Below is a small trained network, with its code and all its weights. Each question gives an input and a target symbol and asks what happens when units are switched off, that is, made to give their printed mean instead of their output.

import numpy as np


def w(rows, s, z=0):
    codes = np.array(rows[::2]) - 128.0
    scale = np.full(codes.shape[1], s)
    scale[-1] = z or s
    return codes * scale


def norm(h):
    return h / np.sqrt((h * h).mean(-1, keepdims=True) + 1e-5)


def f(y):
    return np.maximum(y, 0)


def softmax(a):
    e = np.exp(a - a.max(-1, keepdims=True))
    return e / e.sum(-1, keepdims=True)


def log_softmax(a):
    a = a - a.max(-1, keepdims=True)
    return a - np.log(np.exp(a).sum(-1, keepdims=True))


def net(x, mask):
    ids = ['ΣΩδεημξπτφψ'.index(c) for c in x.split()]
    T = len(ids)
    res = E[ids] + P[:T]
    r = norm(res)
    for j in range(3):
        rows = slice(2 * j, 2 * j + 2)
        q, k, v = (r @ M[0][rows].T for M in (Q, K, V))
        z = softmax(np.where(np.tri(T) > 0, q @ k.T / 2**0.5, -1e9)) @ v
        o = O[0][rows]
        res = res + np.where(mask[j], z, o[:, -1]) @ o[:, :-1]
    y = f(norm(res) @ A[0][:, :-1].T + A[0][:, -1])
    res = res + np.where(mask[3:7], y, B[0][:, -1]) @ B[0][:, :-1]
    return log_softmax(norm(res)[-1] @ U[:, :-1].T + U[:, -1])


Q, K, V, O, A, B = {}, {}, {}, {}, {}, {}
E = w([
[227,192,204,6,122,92],'Σ',
[118,114,94,65,125,111],'Ω',
[96,171,111,128,114,50],'δ',
[58,187,130,106,167,185],'ε',
[141,110,88,87,124,105],'η',
[129,113,117,105,148,117],'μ',
[141,128,140,87,66,189],'ξ',
[164,194,119,158,52,121],'π',
[209,175,72,135,88,189],'τ',
[45,111,63,149,51,143],'φ',
[132,125,94,88,149,104],'ψ',
],0.021)
P = w([
[115,111,254,234,183,142],'0',
[57,205,130,104,86,151],'1',
[60,187,119,100,75,132],'2',
[61,177,115,101,84,124],'3',
[76,172,126,100,90,116],'4',
[65,160,123,98,87,121],'5',
[51,162,112,111,101,105],'6',
[60,151,110,88,100,117],'7',
[56,151,120,97,111,113],'8',
],0.0066)
Q[0] = w([
[148,148,153,127,153,56],'head 0',
[150,236,170,166,41,128],'head 0',
[57,97,174,127,144,219],'head 1',
[174,208,197,233,1,153],'head 1',
[107,67,102,40,212,175],'head 2',
[141,98,36,98,147,27],'head 2',
],0.0098)
K[0] = w([
[141,151,170,133,132,89],'head 0',
[119,185,105,97,80,128],'head 0',
[53,111,134,54,141,210],'head 1',
[138,187,61,68,45,128],'head 1',
[153,67,192,161,251,159],'head 2',
[144,84,162,221,163,79],'head 2',
],0.014)
V[0] = w([
[200,65,203,126,106,55],'head 0',
[96,226,104,36,21,69],'head 0',
[106,51,88,89,2,121],'head 1',
[59,57,197,159,90,200],'head 1',
[160,115,162,70,144,223],'head 2',
[185,59,97,187,120,181],'head 2',
],0.0088)
O[0] = w([
[227,79,134,107,47,53,69],'head 0',
[197,62,239,195,208,120,244],'head 0',
[116,31,65,36,58,130,157],'head 1',
[33,162,169,148,2,209,118],'head 1',
[200,212,190,15,77,234,127],'head 2',
[239,103,67,218,101,151,98],'head 2',
],0.0078,0.011)
A[0] = w([
[147,62,167,150,153,183,148],'neuron 0',
[99,115,216,191,158,124,160],'neuron 1',
[194,185,107,211,172,233,155],'neuron 2',
[8,61,98,192,61,134,2],'neuron 3',
],0.011,0.0051)
B[0] = w([
[168,247,63,123,67,166,207],'neuron 0',
[153,87,131,203,37,159,217],'neuron 1',
[130,85,63,100,243,143,255],'neuron 2',
[18,80,100,106,126,158,201],'neuron 3',
],0.011,0.008)
U = w([
[171,145,226,105,158,121,151],'Σ',
[95,97,175,27,149,88,150],'Ω',
[90,85,182,181,182,68,216],'δ',
[51,225,185,177,185,194,4],'ε',
[151,104,46,88,54,64,116],'η',
[89,255,65,146,67,97,156],'μ',
[143,153,133,94,34,228,84],'ξ',
[181,112,102,224,65,161,112],'π',
[161,103,54,105,192,181,171],'τ',
[28,46,73,135,104,173,105],'φ',
[77,234,94,115,157,55,106],'ψ',
],0.012,0.0033)

Each question gives the input, a string of symbols that net reads in full, and the target symbol t.
The units are the heads (2 rows each of Q, K, V and O) and the neurons (one row each of A and B). Each row of codes is followed by its name. A weight is (code - 128) times the scale printed after its matrix; where a second scale follows, it is the last column's (O, A, B and U).
mask holds one flag per unit, heads first, then neurons. A switched-off unit (its flag False) gives its mean, the last column of its rows in O or B, instead of its output. The means were averaged over made-up inputs and are rounded, as every weight is.
A unit's drop is (log p(t) with every unit on - log p(t) with that unit switched off) / (log p(t) with every unit on - log p(t) with every unit switched off).
The circuit of an input: a set's keep is (log p(t) with only the set's units on - log p(t) with every unit switched off) / (log p(t) with every unit on - log p(t) with every unit switched off). Starting from all 7 units, units are removed one at a time, each time the one whose removal leaves the highest keep (on an exact tie, the one counted first), for as long as the keep stays at least 0.8.
circuit, biggest first: the units of the circuit, biggest drop first
most important unit: the unit with the biggest drop
top k neurons: the k neurons with the biggest drops, biggest first
heads that matter: for each layer, one digit per head in row order, 1 if its drop is at least 0.15 and else 0, layers parted by /
drop of u: that unit's drop, to one decimal
input ε η τ τ φ π τ η, target ε: circuit, biggest first	(head 1)
input Ω φ ε ξ τ η, target Ω: heads that matter	000
input δ ψ τ ψ, target δ: circuit, biggest first	(head 2; head 1)
input ε δ ξ φ φ ψ, target ε: heads that matter	010
input η φ ε μ, target η: heads that matter	100
input Σ π π Ω, target Σ: circuit, biggest first	(head 1; head 0; neuron 2)
input δ μ Σ μ, target δ: circuit, biggest first	(head 2; head 1)
input ψ Σ δ τ η Ω, target ψ: heads that matter	110
input Ω τ τ φ μ τ ψ, target Ω: circuit, biggest first	(neuron 0; neuron 2; head 2)
input Ω δ Σ π Ω φ μ η, target Ω: heads that matter	001
input φ π π δ Σ ψ τ η, target φ: heads that matter	011
input π ψ Σ π φ μ ε η, target π: heads that matter	000
input η τ ξ τ Σ φ τ ψ, target η: heads that matter	100
input ψ η φ δ η, target ψ: circuit, biggest first	(head 0; head 1)
input Σ φ π Σ η, target Σ: circuit, biggest first	(head 2; head 1; head 0)
input π τ ε φ τ ψ, target π: top 3 neurons	(neuron 1; neuron 2; neuron 3)
input Ω Σ Ω μ, target Ω: top 2 neurons	(neuron 0; neuron 1)
input π φ Σ φ ε τ Ω, target π: most important unit	neuron 1
input π η Σ ψ ξ δ ε ψ, target π: top 2 neurons	(neuron 1; neuron 2)
input ξ φ Ω η ξ ξ η φ ψ, target ξ: heads that matter	011
input φ η Σ ψ, target φ: top neuron	(neuron 3)
input ξ η φ Ω, target ξ: drop of head 1	0.2
input ψ φ τ ε η τ η ψ, target ψ: drop of head 1	0.4
